Rows, each with its class
[ 0.13  0.14  1.09 -0.49  0.04 -1.09  1.10  0.56 -1.08 -2.37  0.39  0.70
  0.58 -0.61  1.96 -0.74 -0.70 -0.87  0.52 -0.17 -0.06  0.02  0.57  0.62
 -1.66 -0.84 -0.94  0.49  0.67  0.57 -0.77 -0.06 -1.37 -0.29  0.68  0.49
  1.36 -0.17  0.49 -0.11  0.46 -1.34] : guno
[ 0.34  3.09 -0.85  1.76  0.04  0.53  2.38  0.63  0.07 -0.63  0.03 -0.48
 -0.38 -2.33  2.59 -0.24 -0.44 -0.34  1.57 -0.13  0.96 -1.96 -1.14  0.62
  0.56 -0.58 -0.53  1.15 -0.60  0.64  1.32  1.75 -0.04 -1.98  0.74 -0.75
  0.41 -0.88  1.02 -2.03  1.99  0.96] : guno
[ 0.30  3.09 -0.37  1.82 -0.06  0.88  1.26  0.86  0.93  0.66 -0.63 -0.58
 -1.62 -1.66  0.19 -0.55  0.11  0.12  0.12  1.93  0.25 -1.47 -1.89  0.21
  1.56 -0.47 -0.09 -0.13 -0.74 -0.40  0.91  2.85  1.72 -1.44 -0.27 -0.52
 -0.28 -0.70  0.90 -1.59  1.75  1.86] : bak
[-0.19 -2.53 -0.11  0.28 -0.37  0.77 -1.46 -0.83  0.34  0.74 -0.06 -0.99
  0.19  2.51 -3.97 -0.16  0.25 -0.75 -0.83 -0.40 -0.83  0.85  1.04 -0.66
  0.10  0.66  0.97 -2.40  0.30 -0.68 -0.58  0.77 -0.03  1.51 -0.42  0.08
 -0.96 -1.96 -0.59  1.26 -1.19  0.04] : podo
[-0.74  0.34 -0.40 -0.94  0.57 -1.15 -0.45  0.23 -0.61 -0.50  2.05  1.03
 -0.60 -1.23  3.09  0.49 -0.31  1.28  0.29 -0.55  0.30 -0.41  0.13 -0.37
  0.02  0.42  0.13  1.11  0.21  0.54 -1.18 -3.42  0.77 -0.49  0.37  0.17
 -0.04 -0.53  0.04 -1.81 -2.02 -1.83] : Pob
[ 0.42  1.49 -0.18  2.00 -0.73  0.62  0.46 -0.18  0.27  0.89 -0.25 -0.58
 -0.38 -0.40 -1.64 -0.57  0.16 -0.35  0.41  0.53 -0.16 -0.54 -0.35  0.28
  0.51 -0.53  0.22  1.32 -0.31  0.62  0.64  2.37  0.22 -1.13 -0.49 -0.11
 -0.85 -0.27  0.23 -0.01 -0.14  2.07] : podo
[ 0.50  1.19  0.37  0.71 -0.22 -0.10  1.65 -0.61 -0.19 -1.03 -0.49 -0.12
  0.43 -0.94  1.17 -0.88 -0.68 -0.75  0.67  0.59  0.13 -0.19 -0.12  0.95
 -0.78  0.15 -0.65  0.47 -0.89  0.47  0.47  2.04 -0.94 -0.96  0.63 -0.21
  1.21 -0.33  1.21 -0.03  1.75  0.79] : dogo
[ 1.27 -0.92  1.60 -0.83 -0.07 -0.53  1.33 -0.54 -2.66 -1.47 -0.97  0.17
  0.28 -0.12  0.54 -1.48 -0.65 -1.31  0.53  0.14  0.13  0.03  0.22  0.44
 -2.00 -0.29 -0.55 -0.09 -0.34  1.22  0.08  1.30 -2.19  0.17  1.10  0.29
  2.31 -0.38 -0.15  2.63  1.35 -1.71] : dogo
[-0.50 -1.52  2.07 -1.30  0.24 -0.90  1.41 -0.47 -1.21 -1.29  0.28  0.68
  1.19  1.09 -0.78 -0.89 -0.48 -0.95 -0.05 -0.51  0.14  0.70  1.46  0.89
 -3.08 -0.12 -0.24 -0.31 -0.19  0.73  0.25  0.81 -1.68 -0.56  3.27  0.74
  1.82  0.40 -0.25  2.87  0.82 -0.89] : guno
[-1.29  1.75 -1.43  0.10 -0.26  0.71 -0.61  1.84 -0.42  1.14  0.43  0.58
 -1.04 -1.72  3.61  2.00 -0.31  1.72  0.35  0.73  0.31 -1.02 -1.05  0.16
  1.98  0.25 -0.21  0.86  0.94 -0.25 -0.88 -2.92  1.68 -0.62 -1.04 -0.54
 -1.34  0.23  0.27 -4.36 -1.58 -0.29] : tup
[-2.02  1.08 -0.57  0.07 -0.70 -0.32  0.48  0.56  0.02 -0.56  0.54  0.72
 -0.15 -1.05  2.98 -1.48  0.38  0.42  0.40 -0.14  0.68 -0.31 -0.68  0.22
  0.82  0.23 -0.16  0.32  0.35  0.38 -0.72 -2.65  0.87 -0.46 -0.28  0.36
 -0.22 -0.13  0.91 -2.26 -1.11 -0.40] : Pob
[-0.66  4.52 -1.38  1.79 -0.33 -0.50  2.22  1.30  0.56 -0.52  0.02  1.05
 -1.65 -4.16  6.22  0.26 -0.60  0.54  0.86  0.99  1.36 -2.28 -2.27  0.81
  1.45 -0.07 -1.43  1.64 -0.54  0.09  0.17 -2.00  1.15 -2.99 -0.09 -0.97
 -1.53  0.18  1.20 -5.16  0.88  0.99] : guno
[-0.54 -1.32  0.31 -2.41  0.47 -1.70 -0.39  0.26 -1.32 -1.82  0.85  1.51
  0.63 -0.72  2.96  0.17 -0.52 -0.07  0.31 -1.16 -0.16  0.19  0.44  0.26
 -1.15  0.16 -0.80  0.45  0.50  0.45 -1.24 -3.61 -0.96  0.90  0.89  0.83
  1.12  1.05 -0.15  0.41 -1.12 -3.13] : Pob
[ 0.33  4.16 -1.10  3.60 -0.57  1.18  1.86  0.38  1.42  1.12 -0.38 -0.85
  0.12 -2.64  0.95 -0.24 -0.41 -0.80  0.19  1.56  0.40 -2.20 -1.90  0.38
  1.56 -0.36 -0.11  0.83 -1.28 -1.01  1.19  3.12  1.48 -2.55 -0.74 -1.43
 -0.32 -0.84  0.07 -3.41  2.17  2.68] : bak
[ 0.63  2.98 -0.48  2.43 -0.71  0.82  1.66  0.43  0.29  0.45 -0.81 -0.70
 -0.21 -1.76  0.91 -0.26 -0.06 -0.29 -0.34  1.14  0.57 -1.28 -1.37  0.63
  1.38  0.22 -0.69  0.79 -1.08 -0.17  1.18  3.25 -0.06 -2.20 -0.67 -1.08
  0.44 -0.99  0.86 -1.64  2.11  2.35] : bak
